Here is a tiny trained network, its code and every weight. The questions are about switching its units off for an input and a target symbol, where a switched-off unit gives its printed mean instead of its output.

import numpy as np


def w(rows, s, z=0):
    codes = np.array(rows[::2]) - 128.0
    scale = np.full(codes.shape[1], s)
    scale[-1] = z or s
    return codes * scale


def f(y):
    return np.maximum(y, 0)


def softmax(a):
    e = np.exp(a - a.max(-1, keepdims=True))
    return e / e.sum(-1, keepdims=True)


def log_softmax(a):
    a = a - a.max(-1, keepdims=True)
    return a - np.log(np.exp(a).sum(-1, keepdims=True))


def net(x, mask):
    ids = ['ΔΘΠβζστ'.index(c) for c in x.split()]
    T = len(ids)
    res = E[ids] + P[:T]
    r = res
    for j in range(2):
        rows = slice(4 * j, 4 * j + 4)
        q, k, v = (r @ M[0][rows].T for M in (Q, K, V))
        z = softmax(np.where(np.tri(T) > 0, q @ k.T / 4**0.5, -1e9)) @ v
        o = O[0][rows]
        res = res + np.where(mask[j], z, o[:, -1]) @ o[:, :-1]
    y = f(res @ A[0][:, :-1].T + A[0][:, -1])
    res = res + np.where(mask[2:10], y, B[0][:, -1]) @ B[0][:, :-1]
    return log_softmax(res[-1] @ U[:, :-1].T + U[:, -1])


Q, K, V, O, A, B = {}, {}, {}, {}, {}, {}
E = w([
[127,80,169,190],'Δ',
[94,158,30,154],'Θ',
[129,189,141,116],'Π',
[149,66,155,237],'β',
[99,156,27,148],'ζ',
[166,98,100,5],'σ',
[156,187,202,104],'τ',
],0.016)
P = w([
[33,174,114,173],'0',
[83,170,69,195],'1',
[110,157,74,206],'2',
[132,144,84,198],'3',
[145,136,105,190],'4',
[156,124,120,177],'5',
[171,111,132,166],'6',
[183,101,142,150],'7',
[199,92,150,137],'8',
[209,84,163,124],'9',
[228,81,175,113],'10',
[242,73,173,101],'11',
[255,72,185,91],'12',
],0.0083)
Q[0] = w([
[69,179,113,106],'head 1',
[103,225,133,18],'head 1',
[160,131,216,254],'head 1',
[140,43,175,168],'head 1',
[130,192,104,95],'head 2',
[174,158,124,166],'head 2',
[94,142,218,138],'head 2',
[122,62,156,112],'head 2',
],0.0093)
K[0] = w([
[40,145,79,113],'head 1',
[1,176,86,154],'head 1',
[210,147,181,86],'head 1',
[208,99,199,127],'head 1',
[111,169,154,163],'head 2',
[150,129,101,156],'head 2',
[160,136,163,130],'head 2',
[130,106,116,82],'head 2',
],0.014)
V[0] = w([
[112,173,141,135],'head 1',
[129,190,117,123],'head 1',
[98,40,87,115],'head 1',
[160,114,134,4],'head 1',
[101,118,113,101],'head 2',
[181,96,128,93],'head 2',
[120,140,181,131],'head 2',
[169,92,104,95],'head 2',
],0.013)
O[0] = w([
[228,111,90,119,137],'head 1',
[255,141,128,138,150],'head 1',
[12,150,253,53,128],'head 1',
[109,232,140,174,3],'head 1',
[95,139,157,178,125],'head 2',
[144,47,50,173,111],'head 2',
[118,139,53,65,86],'head 2',
[174,17,101,202,131],'head 2',
],0.0068)
A[0] = w([
[183,84,118,100,209],'neuron 1',
[89,60,161,150,79],'neuron 2',
[98,155,72,18,61],'neuron 3',
[160,169,187,78,168],'neuron 4',
[77,96,71,118,253],'neuron 5',
[140,136,5,87,107],'neuron 6',
[129,130,212,104,126],'neuron 7',
[119,167,175,41,111],'neuron 8',
],0.012,0.004)
B[0] = w([
[161,204,208,99,250],'neuron 1',
[83,135,217,90,183],'neuron 2',
[146,64,39,221,170],'neuron 3',
[38,125,33,113,179],'neuron 4',
[142,209,82,47,179],'neuron 5',
[61,156,82,181,189],'neuron 6',
[82,96,9,131,157],'neuron 7',
[85,82,1,184,161],'neuron 8',
],0.0098,0.011)
U = w([
[9,123,46,179,114],'Δ',
[117,140,102,112,255],'Θ',
[159,168,161,66,171],'Π',
[138,205,250,28,107],'β',
[104,71,179,109,106],'ζ',
[41,105,158,249,54],'σ',
[196,82,129,245,73],'τ',
],0.011,0.0068)

Each question gives the input, a string of symbols that net reads in full, and the target symbol t.
The units are the heads (4 rows each of Q, K, V and O) and the neurons (one row each of A and B). Each row of codes is followed by its name. A weight is (code - 128) times the scale printed after its matrix; where a second scale follows, it is the last column's (O, A, B and U).
mask holds one flag per unit, heads first, then neurons. A switched-off unit (its flag False) gives its mean, the last column of its rows in O or B, instead of its output. The means were averaged over made-up inputs and are rounded, as every weight is.
A unit's drop is (log p(t) with every unit on - log p(t) with that unit switched off) / (log p(t) with every unit on - log p(t) with every unit switched off).
The circuit of an input: a set's keep is (log p(t) with only the set's units on - log p(t) with every unit switched off) / (log p(t) with every unit on - log p(t) with every unit switched off). Starting from all 10 units, units are removed one at a time, each time the one whose removal leaves the highest keep (on an exact tie, the one counted first), for as long as the keep stays at least 0.8.
circuit, biggest first: the units of the circuit, biggest drop first
unit that matters most: the unit with the biggest drop
k most important neurons: the k neurons with the biggest drops, biggest first
heads that matter: for each layer, one digit per head in row order, 1 if its drop is at least 0.15 and else 0, layers parted by /
drop when u is switched off: that unit's drop, to one decimal
input β β τ Θ Π Θ β ζ Δ ζ Δ β, target ζ: heads that matter -> 10
input Θ ζ ζ ζ Θ Θ ζ σ τ, target Δ: unit that matters most -> neuron 4
input σ ζ β τ β σ Θ Π, target Δ: circuit, biggest first -> (head 2; neuron 4; neuron 8)
input σ Δ τ σ β Δ Π, target Δ: 2 most important neurons -> (neuron 1; neuron 4)
input σ Δ Θ Θ, target Θ: circuit, biggest first -> (neuron 4; neuron 5)
input τ Θ σ Δ ζ τ Δ Θ β Θ β τ σ, target Θ: circuit, biggest first -> (neuron 1; neuron 8; neuron 3)
input ζ Θ β ζ ζ σ, target Δ: 2 most important neurons -> (neuron 8; neuron 4)
input Θ Θ τ Θ ζ σ Π ζ β σ σ ζ, target Π: heads that matter -> 00
input ζ ζ σ β σ Δ Δ ζ ζ Δ, target ζ: 4 most important neurons -> (neuron 1; neuron 7; neuron 2; neuron 6)
input Θ σ σ σ β β σ σ, target β: circuit, biggest first -> (neuron 1; head 1)
input σ β σ τ ζ σ ζ ζ τ, target Θ: 3 most important neurons -> (neuron 6; neuron 4; neuron 3)
input τ Θ ζ σ ζ Θ, target Θ: 2 most important neurons -> (neuron 1; neuron 2)
input Θ Θ σ σ Π σ ζ Δ σ Δ, target σ: circuit, biggest first -> (head 1; head 2)
input τ Θ Δ Δ β Δ Θ β β, target β: unit that matters most -> neuron 2
input ζ τ Δ, target τ: 3 most important neurons -> (neuron 5; neuron 2; neuron 4)
input σ σ ζ Θ Δ β τ ζ Δ, target τ: drop when neuron 5 is switched off -> 0.2
input β τ σ σ β Δ σ Π Θ β ζ τ, target Θ: drop when neuron 4 is switched off -> 0.3
input β σ τ β σ Δ σ ζ Δ, target σ: drop when head 2 is switched off -> 0.3
input β β Θ ζ σ, target Δ: drop when neuron 6 is switched off -> 0.0
input β ζ Θ β Θ σ σ β ζ Θ β Δ, target β: unit that matters most -> neuron 2
